Here is a tiny trained network, its code and every weight. The questions are about switching its units off for an input and a target symbol, where a switched-off unit gives its printed mean instead of its output.

import numpy as np


def w(rows, s, z=0):
    codes = np.array(rows[::2]) - 128.0
    scale = np.full(codes.shape[1], s)
    scale[-1] = z or s
    return codes * scale


def norm(h):
    return h / np.sqrt((h * h).mean(-1, keepdims=True) + 1e-5)


def f(y):
    return y / 2 * (1 + np.tanh(0.7978845608 * (y + 0.044715 * y**3)))


def softmax(a):
    e = np.exp(a - a.max(-1, keepdims=True))
    return e / e.sum(-1, keepdims=True)


def log_softmax(a):
    a = a - a.max(-1, keepdims=True)
    return a - np.log(np.exp(a).sum(-1, keepdims=True))


def net(x, mask):
    ids = ['ΛΞΠΦΨαβδεηθμστω'.index(c) for c in x.split()]
    T = len(ids)
    res = E[ids] + P[:T]
    u = 0
    for l in range(2):
        q, k, v = (norm(res) @ M[l].T for M in (Q, K, V))
        z = softmax(np.where(np.tri(T) > 0, q @ k.T / 2**0.5, -1e9)) @ v
        res = res + np.where(mask[u], z, O[l][:, -1]) @ O[l][:, :-1]
        u += 1
        y = f(norm(res) @ A[l][:, :-1].T + A[l][:, -1])
        res = res + np.where(mask[u : u + 8], y, B[l][:, -1]) @ B[l][:, :-1]
        u += 8
    return log_softmax(norm(res)[-1] @ U[:, :-1].T + U[:, -1])


Q, K, V, O, A, B = {}, {}, {}, {}, {}, {}
E = w([
[172,168,198,145,140,91,147,188,93,176],'Λ',
[141,214,149,171,153,157,190,127,70,180],'Ξ',
[188,193,71,143,75,80,78,132,115,103],'Π',
[175,169,190,93,122,103,186,136,75,153],'Φ',
[109,156,198,124,127,86,177,168,39,141],'Ψ',
[81,181,197,79,143,45,165,130,104,112],'α',
[142,101,213,122,129,84,138,100,83,74],'β',
[96,78,100,105,198,145,165,156,103,97],'δ',
[62,180,34,205,111,49,57,107,84,162],'ε',
[100,178,172,107,127,150,112,134,49,79],'η',
[129,99,89,85,202,127,126,106,113,51],'θ',
[138,104,75,102,74,203,200,133,173,59],'μ',
[107,151,223,177,177,202,152,18,61,90],'σ',
[131,55,54,162,140,39,141,111,123,155],'τ',
[167,111,142,126,159,194,135,66,104,254],'ω',
],0.0027)
P = w([
[145,153,97,53,164,85,164,123,1,135],'0',
[150,162,106,85,156,101,156,132,33,152],'1',
[144,146,125,109,130,113,161,140,61,152],'2',
[128,152,133,129,111,115,164,128,86,126],'3',
[125,164,142,160,110,130,167,124,111,129],'4',
[120,165,150,186,93,133,168,111,133,115],'5',
[113,163,171,205,86,134,169,100,156,101],'6',
[113,167,162,217,74,131,168,95,166,99],'7',
[111,168,172,232,67,139,176,99,176,84],'8',
],0.0016)
Q[0] = w([
[139,152,181,182,170,118,254,95,83,52],'0.h0',
[88,55,90,147,193,151,105,131,169,80],'0.h0',
],0.0052)
K[0] = w([
[118,114,104,254,88,115,120,82,182,106],'0.h0',
[114,110,129,122,123,226,146,96,181,125],'0.h0',
],0.0065)
V[0] = w([
[6,152,68,196,203,62,26,154,69,82],'0.h0',
[171,88,22,121,113,9,122,188,120,199],'0.h0',
],0.002)
O[0] = w([
[46,168,253,148,156,174,76,165,190,101,254],'0.h0',
[145,115,143,252,168,127,145,78,171,63,123],'0.h0',
],0.0026,0.00073)
A[0] = w([
[180,135,164,138,111,63,134,242,139,183,85],'0.n0',
[132,142,173,178,119,197,41,149,176,136,71],'0.n1',
[168,92,156,151,124,164,122,110,164,135,65],'0.n2',
[98,73,79,166,175,70,98,123,219,110,116],'0.n3',
[65,126,145,66,144,102,89,143,125,38,103],'0.n4',
[97,120,74,85,134,117,72,171,81,101,131],'0.n5',
[106,155,146,1,80,78,126,201,146,136,8],'0.n6',
[106,107,30,74,79,122,125,154,107,140,157],'0.n7',
],0.0037,0.0016)
B[0] = w([
[72,174,114,98,163,144,118,60,97,57,166],'0.n0',
[124,86,112,96,92,44,169,122,179,126,98],'0.n1',
[105,113,89,156,111,94,83,122,90,163,56],'0.n2',
[124,106,89,108,101,254,195,87,113,118,63],'0.n3',
[203,142,137,189,159,126,165,115,127,195,246],'0.n4',
[175,145,161,139,78,166,128,110,160,175,149],'0.n5',
[183,103,88,203,119,84,139,165,62,111,177],'0.n6',
[133,118,231,143,118,152,121,173,152,110,117],'0.n7',
],0.0031,0.0013)
Q[1] = w([
[157,2,51,98,172,177,128,158,204,139],'1.h0',
[150,103,75,64,160,81,15,167,106,155],'1.h0',
],0.0069)
K[1] = w([
[151,121,239,91,229,163,134,127,87,236],'1.h0',
[206,152,145,51,207,101,129,190,2,116],'1.h0',
],0.005)
V[1] = w([
[103,101,121,100,142,233,225,222,214,3],'1.h0',
[202,232,121,134,44,98,77,185,176,41],'1.h0',
],0.0022)
O[1] = w([
[122,194,154,104,154,79,162,89,2,187,10],'1.h0',
[206,96,116,89,240,173,134,96,136,225,244],'1.h0',
],0.0034,0.0014)
A[1] = w([
[154,34,137,158,165,139,113,151,110,124,161],'1.n0',
[108,118,190,101,164,119,179,164,119,53,128],'1.n1',
[167,95,81,4,151,127,171,149,106,142,83],'1.n2',
[169,60,114,75,71,165,148,129,122,185,140],'1.n3',
[109,190,65,105,119,118,109,114,60,253,150],'1.n4',
[87,121,129,152,102,160,66,90,214,126,131],'1.n5',
[193,134,80,139,213,138,98,67,207,162,41],'1.n6',
[107,91,98,140,31,135,131,163,132,95,9],'1.n7',
],0.0041,0.0015)
B[1] = w([
[70,199,70,192,60,144,120,65,150,140,140],'1.n0',
[128,29,61,103,117,141,82,119,197,176,252],'1.n1',
[91,191,207,96,85,146,247,90,237,94,156],'1.n2',
[125,188,101,89,101,76,89,196,126,60,139],'1.n3',
[102,44,76,164,121,117,65,74,252,203,174],'1.n4',
[130,77,168,29,87,56,107,103,85,163,135],'1.n5',
[149,16,210,210,203,191,169,126,66,26,190],'1.n6',
[217,125,118,146,223,120,99,60,109,173,97],'1.n7',
],0.0027,0.0023)
U = w([
[88,177,69,67,219,112,65,123,130,74,164],'Λ',
[61,156,53,185,152,183,145,144,212,184,85],'Ξ',
[184,87,170,191,229,186,185,86,120,86,128],'Π',
[152,157,132,33,77,139,216,116,192,100,235],'Φ',
[48,46,87,101,140,130,149,214,49,148,120],'Ψ',
[173,123,99,169,180,1,155,213,176,150,88],'α',
[191,71,53,179,43,120,96,109,179,65,153],'β',
[125,126,113,132,126,110,119,125,122,134,1],'δ',
[75,95,235,103,134,118,73,138,233,132,123],'ε',
[198,186,167,143,75,193,82,210,103,149,196],'η',
[95,120,27,170,86,156,195,54,33,90,130],'θ',
[136,205,140,114,178,71,159,51,53,239,112],'μ',
[59,109,168,51,98,213,90,82,55,110,73],'σ',
[48,198,213,189,100,58,133,119,91,44,128],'τ',
[214,142,93,75,120,61,71,91,69,98,79],'ω',
],0.009,0.0031)

Each question gives the input, a string of symbols that net reads in full, and the target symbol t.
The units are the heads (2 rows each of Q, K, V and O) and the neurons (one row each of A and B). Each row of codes is followed by its name. A weight is (code - 128) times the scale printed after its matrix; where a second scale follows, it is the last column's (O, A, B and U).
mask holds one flag per unit, layer by layer, with each layer's heads first. A switched-off unit (its flag False) gives its mean, the last column of its rows in O or B, instead of its output. The means were averaged over made-up inputs and are rounded, as every weight is.
A unit's drop is (log p(t) with every unit on - log p(t) with that unit switched off) / (log p(t) with every unit on - log p(t) with every unit switched off).
The circuit of an input: a set's keep is (log p(t) with only the set's units on - log p(t) with every unit switched off) / (log p(t) with every unit on - log p(t) with every unit switched off). Starting from the 12 units with the biggest drops (on a tie, the unit counted first), units are removed one at a time, each time the one whose removal leaves the highest keep (on an exact tie, the one counted first), for as long as the keep stays at least 0.8.
units of the circuit, in order: the units of the circuit, biggest drop first
k most important neurons: the k neurons with the biggest drops, biggest first
top k neurons in layer l: the k neurons of layer l with the biggest drops, biggest first
drop of u: that unit's drop, to one decimal
input η Φ μ η α Φ η δ, target Ξ: 3 most important neurons -> (1.n4; 1.n6; 1.n5)
input η η η Ψ, target Ψ: 2 most important neurons -> (1.n1; 0.n0)
input Π η η, target Π: units of the circuit, in order -> (1.h0; 1.n6)
input η τ τ η τ η δ, target θ: units of the circuit, in order -> (0.n3; 1.h0)
input τ Π Λ Ξ η α η α, target Π: units of the circuit, in order -> (1.h0; 0.n4; 1.n6)
input η η Φ ω ω η τ θ, target θ: units of the circuit, in order -> (0.n3; 1.h0; 0.n4)
input η τ η η Λ, target τ: most important neuron -> (0.n3)
input η α Φ Ξ Π η η μ, target Φ: units of the circuit, in order -> (0.h0; 1.h0; 1.n2)
input η η α α η Ψ ω η α, target α: units of the circuit, in order -> (0.n6; 0.h0; 1.h0)
input α η Φ ω, target ε: top 3 neurons in layer 0 -> (0.n6; 0.n4; 0.n2)
input α η Φ Λ Λ, target Λ: 2 most important neurons -> (0.n0; 0.n4)
input δ Φ θ ω α Φ τ Φ, target τ: units of the circuit, in order -> (1.h0; 0.n3)
input η ω η Φ α ω Φ μ ω, target β: top 2 neurons in layer 0 -> (0.n0; 0.n2)
input μ ω τ, target β: units of the circuit, in order -> (1.h0)
input Π τ Φ, target τ: units of the circuit, in order -> (0.n3; 1.h0; 0.h0)
input Ψ α η η Ξ Φ Π σ ε, target Π: 2 most important neurons -> (1.n6; 1.n1)
input τ Π θ, target θ: 3 most important neurons -> (0.n3; 1.n6; 0.n0)
input μ η ω, target Ξ: top 2 neurons in layer 0 -> (0.n7; 0.n1)
input θ η η η Φ Ψ Ψ, target Ψ: top 2 neurons in layer 1 -> (1.n1; 1.n2)
input η α β α σ Φ η β, target β: most important neuron -> (1.n0)
input Φ α η θ Φ σ Φ, target Φ: top 2 neurons in layer 0 -> (0.n0; 0.n4)
input Ψ η α η Φ Π η Ψ Λ, target Π: drop of 1.n4 -> 0.0
input η Φ Ξ, target Ξ: drop of 1.h0 -> 0.1
input ε η Φ, target ε: drop of 0.h0 -> 0.6
input Π Π δ Φ η η η Φ, target Π: drop of 1.n6 -> 0.3
